Below is a small trained network, with its code and all its weights. Each question gives an input and a target symbol and asks what happens when units are switched off, that is, made to give their printed mean instead of their output.

import numpy as np


def w(rows, s, z=0):
    codes = np.array(rows[::2]) - 128.0
    scale = np.full(codes.shape[1], s)
    scale[-1] = z or s
    return codes * scale


def f(y):
    return y / 2 * (1 + np.tanh(0.7978845608 * (y + 0.044715 * y**3)))


def softmax(a):
    e = np.exp(a - a.max(-1, keepdims=True))
    return e / e.sum(-1, keepdims=True)


def log_softmax(a):
    a = a - a.max(-1, keepdims=True)
    return a - np.log(np.exp(a).sum(-1, keepdims=True))


def net(x, mask):
    ids = ['αβγζλπ'.index(c) for c in x.split()]
    T = len(ids)
    res = E[ids] + P[:T]
    u = 0
    for l in range(2):
        r = res
        for j in range(2):
            rows = slice(2 * j, 2 * j + 2)
            q, k, v = (r @ M[l][rows].T for M in (Q, K, V))
            z = softmax(np.where(np.tri(T) > 0, q @ k.T / 2**0.5, -1e9)) @ v
            o = O[l][rows]
            res = res + np.where(mask[u + j], z, o[:, -1]) @ o[:, :-1]
        u += 2
        y = f(res @ A[l][:, :-1].T + A[l][:, -1])
        res = res + np.where(mask[u : u + 8], y, B[l][:, -1]) @ B[l][:, :-1]
        u += 8
    return log_softmax(res[-1] @ U[:, :-1].T + U[:, -1])


Q, K, V, O, A, B = {}, {}, {}, {}, {}, {}
E = w([
[188,254,167,162,107,152,69,163],'α',
[190,186,205,185,64,110,104,109],'β',
[105,183,166,116,130,79,77,163],'γ',
[37,102,130,115,107,194,177,226],'ζ',
[184,222,163,119,145,109,74,194],'λ',
[168,160,189,162,137,122,82,147],'π',
],0.0095)
P = w([
[100,44,91,132,203,140,200,75],'0',
[151,159,234,60,9,139,86,173],'1',
[177,151,216,39,28,154,103,161],'2',
[193,120,203,50,33,151,156,162],'3',
[109,231,205,217,136,26,177,183],'4',
[123,222,231,247,126,27,167,181],'5',
[138,222,227,242,120,2,171,153],'6',
],0.0058)
Q[0] = w([
[181,22,93,126,141,169,159,10],'L0H0',
[69,71,65,87,116,175,132,123],'L0H0',
[176,174,140,121,136,59,95,111],'L0H1',
[100,49,135,20,77,254,177,186],'L0H1',
],0.058)
K[0] = w([
[199,233,186,77,16,132,54,155],'L0H0',
[197,131,116,121,168,94,119,100],'L0H0',
[193,128,52,225,222,93,231,57],'L0H1',
[52,95,217,107,3,174,122,219],'L0H1',
],0.057)
V[0] = w([
[6,102,159,120,140,124,119,124],'L0H0',
[126,162,94,74,128,166,135,246],'L0H0',
[139,254,166,226,20,98,164,122],'L0H1',
[127,69,139,203,168,164,85,101],'L0H1',
],0.011)
O[0] = w([
[104,64,100,155,147,63,208,198,169],'L0H0',
[164,153,39,102,155,103,109,220,205],'L0H0',
[96,145,94,98,131,124,254,145,254],'L0H1',
[105,142,128,156,148,164,94,110,133],'L0H1',
],0.0077,0.0044)
A[0] = w([
[126,86,52,132,112,104,118,86,80],'L0N0',
[104,96,2,105,95,117,111,51,27],'L0N1',
[154,82,54,104,105,116,121,98,42],'L0N2',
[122,84,51,135,95,114,120,82,36],'L0N3',
[113,99,64,162,98,98,77,96,4],'L0N4',
[141,73,60,119,125,120,101,85,25],'L0N5',
[115,73,58,129,106,89,106,58,80],'L0N6',
[110,94,94,136,152,165,126,121,87],'L0N7',
],0.027,0.012)
B[0] = w([
[159,126,110,154,123,96,87,125,48],'L0N0',
[126,157,111,171,117,102,134,131,104],'L0N1',
[123,167,115,158,129,99,129,107,7],'L0N2',
[125,138,151,122,108,120,127,148,68],'L0N3',
[157,79,5,140,71,71,116,60,11],'L0N4',
[150,147,69,176,151,106,156,101,75],'L0N5',
[156,148,136,149,144,118,134,158,31],'L0N6',
[121,156,163,133,130,161,132,86,10],'L0N7',
],0.024,0.00013)
Q[1] = w([
[181,148,235,177,134,97,131,154],'L1H0',
[130,135,213,24,41,184,65,40],'L1H0',
[87,14,39,53,209,193,169,51],'L1H1',
[198,139,196,37,54,106,170,254],'L1H1',
],0.049)
K[1] = w([
[210,114,75,108,192,199,150,116],'L1H0',
[64,67,75,143,127,142,198,205],'L1H0',
[200,177,163,188,124,1,90,140],'L1H1',
[50,136,116,180,202,168,205,13],'L1H1',
],0.067)
V[1] = w([
[156,146,188,85,229,62,199,86],'L1H0',
[181,196,78,126,237,233,64,126],'L1H0',
[104,178,18,14,181,63,55,192],'L1H1',
[80,24,211,128,250,77,82,187],'L1H1',
],0.014)
O[1] = w([
[18,129,194,117,163,77,119,123,158],'L1H0',
[10,135,57,177,78,213,121,72,172],'L1H0',
[131,129,43,120,136,2,119,109,2],'L1H1',
[132,41,132,239,143,32,55,191,128],'L1H1',
],0.0071,0.0099)
A[1] = w([
[117,179,126,131,149,126,116,16,2],'L1N0',
[132,109,168,78,136,147,124,87,26],'L1N1',
[182,66,37,26,120,123,114,98,71],'L1N2',
[118,137,107,170,167,69,98,87,72],'L1N3',
[128,168,93,142,177,79,157,104,112],'L1N4',
[195,90,115,99,154,164,31,43,7],'L1N5',
[224,52,47,94,130,109,89,86,31],'L1N6',
[116,155,109,141,150,91,51,5,6],'L1N7',
],0.018,0.0072)
B[1] = w([
[59,115,126,77,145,10,108,166,226],'L1N0',
[141,142,126,173,165,83,191,139,254],'L1N1',
[132,170,73,172,123,131,137,55,153],'L1N2',
[212,99,118,52,114,147,157,71,229],'L1N3',
[117,132,186,155,136,165,108,143,204],'L1N4',
[185,68,127,25,36,106,125,117,125],'L1N5',
[23,126,155,120,153,116,142,206,150],'L1N6',
[162,155,86,233,127,218,183,163,194],'L1N7',
],0.013,0.0094)
U = w([
[203,85,83,37,123,124,140,156,184],'α',
[180,154,114,92,184,130,185,176,35],'β',
[180,158,5,97,112,169,163,157,149],'γ',
[158,83,62,99,121,116,171,241,3],'ζ',
[140,139,123,114,173,169,39,153,195],'λ',
[122,162,41,55,137,106,142,173,170],'π',
],0.0033,0.0044)

Each question gives the input, a string of symbols that net reads in full, and the target symbol t.
The units are the heads (2 rows each of Q, K, V and O) and the neurons (one row each of A and B). Each row of codes is followed by its name. A weight is (code - 128) times the scale printed after its matrix; where a second scale follows, it is the last column's (O, A, B and U).
mask holds one flag per unit, layer by layer, with each layer's heads first. A switched-off unit (its flag False) gives its mean, the last column of its rows in O or B, instead of its output. The means were averaged over made-up inputs and are rounded, as every weight is.
A unit's drop is (log p(t) with every unit on - log p(t) with that unit switched off) / (log p(t) with every unit on - log p(t) with every unit switched off).
The circuit of an input: a set's keep is (log p(t) with only the set's units on - log p(t) with every unit switched off) / (log p(t) with every unit on - log p(t) with every unit switched off). Starting from the 12 units with the biggest drops (on a tie, the unit counted first), units are removed one at a time, each time the one whose removal leaves the highest keep (on an exact tie, the one counted first), for as long as the keep stays at least 0.8.
circuit, biggest first: the units of the circuit, biggest drop first
k most important neurons: the k neurons with the biggest drops, biggest first
top k neurons in layer l: the k neurons of layer l with the biggest drops, biggest first
drop of u: that unit's drop, to one decimal
input π β α π λ γ, target λ: circuit, biggest first	L0H0, L0H1, L1H1, L1N1
input λ π π π α γ, target γ: circuit, biggest first	L1H1, L1N7, L0H0, L1H0
input γ π γ β α β λ, target α: circuit, biggest first	L1N3, L1H1, L0H1
input ζ λ λ ζ ζ ζ π, target ζ: top 2 neurons in layer 0	L0N7, L0N4
input α β γ γ λ α π, target π: circuit, biggest first	L1N0, L0H0, L1H1, L1H0
input α λ β β λ α, target π: circuit, biggest first	L0H0, L1N0, L1H1, L1H0
input ζ λ γ α, target λ: circuit, biggest first	L0N7, L0H1, L1H1
input ζ β ζ β α, target ζ: circuit, biggest first	L0N7, L0H1, L1H1, L0H0
input γ γ α β γ β, target α: circuit, biggest first	L1H1, L1N3, L0H1
input α α ζ π, target γ: 2 most important neurons	L1N2, L1N0
input π π ζ λ π ζ, target λ: circuit, biggest first	L0H0, L1H1, L1N1, L0H1
input γ ζ α α ζ, target α: top neuron in layer 1	L1N3
input π λ π, target λ: circuit, biggest first	L0H1, L1H1, L0H0, L1N3
input λ γ π α π α π, target γ: 2 most important neurons	L1N7, L1N3
input λ β ζ λ, target π: top 3 neurons in layer 1	L1N6, L1N2, L1N7
input ζ α α γ λ α γ, target ζ: most important neuron	L0N7
input ζ λ β γ, target λ: 2 most important neurons	L0N7, L0N4
input λ γ α, target γ: drop of L0H0	0.4
input λ α γ, target γ: drop of L1N7	0.7
input λ γ β λ β α λ, target γ: drop of L1N3	0.2
